Below is a small trained network, with its code and all its weights. Each question gives an input and a target symbol and asks what happens when units are switched off, that is, made to give their printed mean instead of their output.

import numpy as np


def w(rows, s, z=0):
    codes = np.array(rows[::2]) - 128.0
    scale = np.full(codes.shape[1], s)
    scale[-1] = z or s
    return codes * scale


def f(y):
    return np.maximum(y, 0)


def softmax(a):
    e = np.exp(a - a.max(-1, keepdims=True))
    return e / e.sum(-1, keepdims=True)


def log_softmax(a):
    a = a - a.max(-1, keepdims=True)
    return a - np.log(np.exp(a).sum(-1, keepdims=True))


def net(x, mask):
    ids = ['βδεζξω'.index(c) for c in x.split()]
    T = len(ids)
    res = E[ids] + P[:T]
    r = res
    for j in range(3):
        rows = slice(2 * j, 2 * j + 2)
        q, k, v = (r @ M[0][rows].T for M in (Q, K, V))
        z = softmax(np.where(np.tri(T) > 0, q @ k.T / 2**0.5, -1e9)) @ v
        o = O[0][rows]
        res = res + np.where(mask[j], z, o[:, -1]) @ o[:, :-1]
    y = f(res @ A[0][:, :-1].T + A[0][:, -1])
    res = res + np.where(mask[3:7], y, B[0][:, -1]) @ B[0][:, :-1]
    return log_softmax(res[-1] @ U[:, :-1].T + U[:, -1])


Q, K, V, O, A, B = {}, {}, {}, {}, {}, {}
E = w([
[140,158,151],'β',
[158,144,162],'δ',
[183,114,181],'ε',
[104,142,191],'ζ',
[54,189,161],'ξ',
[185,81,254],'ω',
],0.019)
P = w([
[133,125,99],'0',
[96,102,131],'1',
[131,149,114],'2',
[94,117,164],'3',
[132,167,129],'4',
[87,131,188],'5',
[136,186,142],'6',
[84,147,209],'7',
[136,200,152],'8',
[83,145,250],'9',
],0.024)
Q[0] = w([
[112,87,101],'H1',
[199,131,8],'H1',
[60,100,148],'H2',
[126,241,202],'H2',
[82,72,65],'H3',
[94,103,217],'H3',
],0.016)
K[0] = w([
[145,101,91],'H1',
[67,7,66],'H1',
[48,126,161],'H2',
[177,205,214],'H2',
[148,55,46],'H3',
[200,214,148],'H3',
],0.015)
V[0] = w([
[24,116,245],'H1',
[28,75,227],'H1',
[119,171,64],'H2',
[58,135,124],'H2',
[4,176,64],'H3',
[64,231,116],'H3',
],0.014)
O[0] = w([
[197,156,38,253],'H1',
[204,183,8,181],'H1',
[131,70,188,8],'H2',
[224,128,122,135],'H2',
[68,29,51,63],'H3',
[82,13,158,210],'H3',
],0.012,0.011)
A[0] = w([
[172,129,127,2],'N1',
[115,9,89,39],'N2',
[203,124,125,97],'N3',
[36,63,109,188],'N4',
],0.015,0.0052)
B[0] = w([
[90,114,132,185],'N1',
[39,151,92,198],'N2',
[98,48,100,255],'N3',
[247,147,174,199],'N4',
],0.014,0.015)
U = w([
[252,84,156,85],'β',
[24,84,182,207],'δ',
[128,212,141,149],'ε',
[223,20,79,148],'ζ',
[14,152,99,137],'ξ',
[255,238,49,1],'ω',
],0.0063,0.0083)

Each question gives the input, a string of symbols that net reads in full, and the target symbol t.
The units are the heads (2 rows each of Q, K, V and O) and the neurons (one row each of A and B). Each row of codes is followed by its name. A weight is (code - 128) times the scale printed after its matrix; where a second scale follows, it is the last column's (O, A, B and U).
mask holds one flag per unit, heads first, then neurons. A switched-off unit (its flag False) gives its mean, the last column of its rows in O or B, instead of its output. The means were averaged over made-up inputs and are rounded, as every weight is.
A unit's drop is (log p(t) with every unit on - log p(t) with that unit switched off) / (log p(t) with every unit on - log p(t) with every unit switched off).
The circuit of an input: a set's keep is (log p(t) with only the set's units on - log p(t) with every unit switched off) / (log p(t) with every unit on - log p(t) with every unit switched off). Starting from all 7 units, units are removed one at a time, each time the one whose removal leaves the highest keep (on an exact tie, the one counted first), for as long as the keep stays at least 0.8.
units of the circuit, in order: the units of the circuit, biggest drop first
unit that matters most: the unit with the biggest drop
top k neurons: the k neurons with the biggest drops, biggest first
which heads matter: for each layer, one digit per head in row order, 1 if its drop is at least 0.15 and else 0, layers parted by /
input ω δ β ζ ω ε, target ω: unit that matters most	H3
input β ζ β ξ, target β: units of the circuit, in order	(N4, H3, H1)
input ε ζ β ξ ζ ζ ξ δ ζ, target ξ: top 2 neurons	(N2, N4)
input ξ δ β β, target β: top 3 neurons	(N4, N3, N1)
input δ δ δ ω ξ ζ β ω ζ ω, target ζ: units of the circuit, in order	(H1, H3)
input ζ β ε ζ ζ ξ ε ω ε β, target ε: units of the circuit, in order	(H1, H3, N3)
input ξ ζ β ζ ω ζ ε δ, target ε: units of the circuit, in order	(H3, H1, N3)
input β ξ β ω ε ζ ζ δ, target ζ: which heads matter	100
input ζ β ζ δ β, target ζ: units of the circuit, in order	(H2, H3)
input ζ ζ β ε, target β: units of the circuit, in order	(N4, H1, H3, N3)
input δ ω ζ ξ, target ζ: units of the circuit, in order	(H2, H1, N3)
input ζ β δ ζ ω δ ξ β ζ, target ξ: units of the circuit, in order	(N2, H3)
input ζ β β ξ β, target ξ: which heads matter	101
input ω ξ δ ω, target δ: which heads matter	101
input ζ ω ω ξ, target ω: units of the circuit, in order	(H3)
input δ ζ β ζ δ ω, target δ: which heads matter	100
input ξ ε β ω ε ζ β ε ε, target ε: units of the circuit, in order	(H2, H1, N3)
input ω ζ ζ ξ δ ζ ω δ ζ ε, target ζ: which heads matter	101
input ζ ζ ε ζ, target ε: which heads matter	101
input ε ζ ω ε ε δ, target ε: units of the circuit, in order	(H3, H1)
input β ω ω, target ω: which heads matter	011
input ε ζ ω ζ, target ω: which heads matter	001
input ξ ζ ε δ ω, target ω: which heads matter	111
input ω ω β ζ ξ ω δ δ β β, target β: units of the circuit, in order	(H3, N4, H1)
input δ β ζ ω δ ε, target δ: which heads matter	100
input ξ β β ζ β δ δ δ, target δ: which heads matter	100
input β δ ω ζ ξ, target ω: top 3 neurons	(N4, N3, N2)
